Below are the code and all the weights of a small trained network. Each question names an input and a class and asks about switching units off, where a switched-off unit gives its printed mean instead of its output.

import numpy as np


def w(rows, s, z=0):
    codes = np.array(rows[::2]) - 128.0
    scale = np.full(codes.shape[1], s)
    scale[-1] = z or s
    return codes * scale


def norm(h):
    return h / np.sqrt((h * h).mean(-1, keepdims=True) + 1e-5)


def f(y):
    return np.maximum(y, 0)


def log_softmax(a):
    a = a - a.max(-1, keepdims=True)
    return a - np.log(np.exp(a).sum(-1, keepdims=True))


def net(x, mask):
    res = np.array(x, float).reshape(1, 4) / 4 @ E
    u = 0
    for l in range(3):
        y = f(norm(res) @ A[l][:, :-1].T + A[l][:, -1])
        res = res + np.where(mask[u : u + 4], y, B[l][:, -1]) @ B[l][:, :-1]
        u += 4
    return log_softmax(norm(res)[-1] @ U[:, :-1].T + U[:, -1])


A, B = {}, {}
E = w([
[160,1,154,114,101,82,208,105],'x0',
[97,61,135,191,141,192,186,167],'x1',
[85,204,160,62,81,150,143,188],'x2',
[107,159,177,104,207,123,126,85],'x3',
],0.0099)
A[0] = w([
[114,127,137,138,15,182,211,210,109],'0.n0',
[126,89,100,163,150,210,2,149,67],'0.n1',
[137,89,123,164,168,101,140,100,252],'0.n2',
[53,75,136,24,133,71,213,81,217],'0.n3',
],0.0084,0.0022)
B[0] = w([
[157,180,131,87,126,56,101,186,255],'0.n0',
[98,90,86,211,128,100,173,5,189],'0.n1',
[141,153,172,121,62,114,105,134,212],'0.n2',
[161,84,224,143,113,197,144,140,239],'0.n3',
],0.013,0.0069)
A[1] = w([
[83,143,113,132,114,172,106,164,213],'1.n0',
[158,140,138,90,137,174,167,149,2],'1.n1',
[168,117,113,147,128,111,86,49,72],'1.n2',
[176,167,216,99,127,2,103,62,169],'1.n3',
],0.0098,0.0043)
B[1] = w([
[11,154,65,147,199,46,144,119,160],'1.n0',
[169,87,84,155,110,123,73,136,137],'1.n1',
[51,151,66,72,208,76,102,94,171],'1.n2',
[193,125,86,83,121,240,54,158,246],'1.n3',
],0.011)
A[2] = w([
[186,54,129,160,42,116,72,98,81],'2.n0',
[188,13,209,170,117,151,167,133,235],'2.n1',
[2,125,97,202,169,156,127,65,153],'2.n2',
[148,104,225,45,131,169,214,46,9],'2.n3',
],0.0087,0.0013)
B[2] = w([
[148,124,239,227,129,140,42,92,221],'2.n0',
[191,34,248,122,98,161,124,117,254],'2.n1',
[80,140,107,225,174,87,172,24,206],'2.n2',
[153,44,192,140,76,165,141,132,190],'2.n3',
],0.011,0.008)
U = w([
[198,17,232,82,60,218,109,130,249],'0',
[149,213,63,1,112,110,30,223,53],'1',
[24,186,78,163,208,84,148,32,94],'2',
],0.0083,0.0022)

Each question gives the input, the list of numbers given to net, and the class t.
The units are the neurons (one row each of A and B). Each row of codes is followed by its name. A weight is (code - 128) times the scale printed after its matrix; where a second scale follows, it is the last column's (A, B and U).
mask holds one flag per neuron, layer by layer. A switched-off neuron (its flag False) gives its mean, the last column of its row in B, instead of its output. The means were averaged over made-up inputs and are rounded, as every weight is.
A unit's drop is (log p(t) with every unit on - log p(t) with that unit switched off) / (log p(t) with every unit on - log p(t) with every unit switched off).
The circuit of an input: a set's keep is (log p(t) with only the set's units on - log p(t) with every unit switched off) / (log p(t) with every unit on - log p(t) with every unit switched off). Starting from all 12 units, units are removed one at a time, each time the one whose removal leaves the highest keep (on an exact tie, the one counted first), for as long as the keep stays at least 0.8.
circuit, biggest first: the units of the circuit, biggest drop first
k most important neurons: the k neurons with the biggest drops, biggest first
k most important neurons of layer l: the k neurons of layer l with the biggest drops, biggest first
drop of u: that unit's drop, to one decimal
input [-1,-4,6,6], class 1: circuit, biggest first -> 2.n1
input [-4,-1,2,5], class 2: 3 most important neurons -> 0.n0, 0.n2, 1.n0
input [-4,-2,3,2], class 2: 3 most important neurons -> 0.n0, 1.n0, 0.n2
input [2,-1,5,-3], class 1: 2 most important neurons -> 0.n0, 2.n1
input [-3,-6,-3,-2], class 1: 2 most important neurons of layer 1 -> 1.n3, 1.n0
input [-1,-5,1,-3], class 1: 2 most important neurons -> 0.n3, 2.n1
input [-7,-3,8,5], class 2: 2 most important neurons -> 0.n0, 1.n0
input [1,-1,-5,-4], class 2: 2 most important neurons of layer 2 -> 2.n1, 2.n3
input [-2,-3,-5,0], class 2: 3 most important neurons -> 0.n1, 0.n0, 1.n2
input [-3,7,6,5], class 2: 2 most important neurons -> 1.n0, 1.n3
input [2,1,2,-5], class 1: 2 most important neurons -> 0.n0, 2.n1
input [-1,6,-4,0], class 2: 2 most important neurons of layer 0 -> 0.n3, 0.n1
input [-7,1,1,5], class 2: drop of 1.n0 -> 0.0
input [-3,3,7,-7], class 1: circuit, biggest first -> 0.n0
input [0,2,6,-5], class 1: drop of 0.n0 -> 0.1
input [0,7,5,-8], class 1: drop of 0.n0 -> 0.6
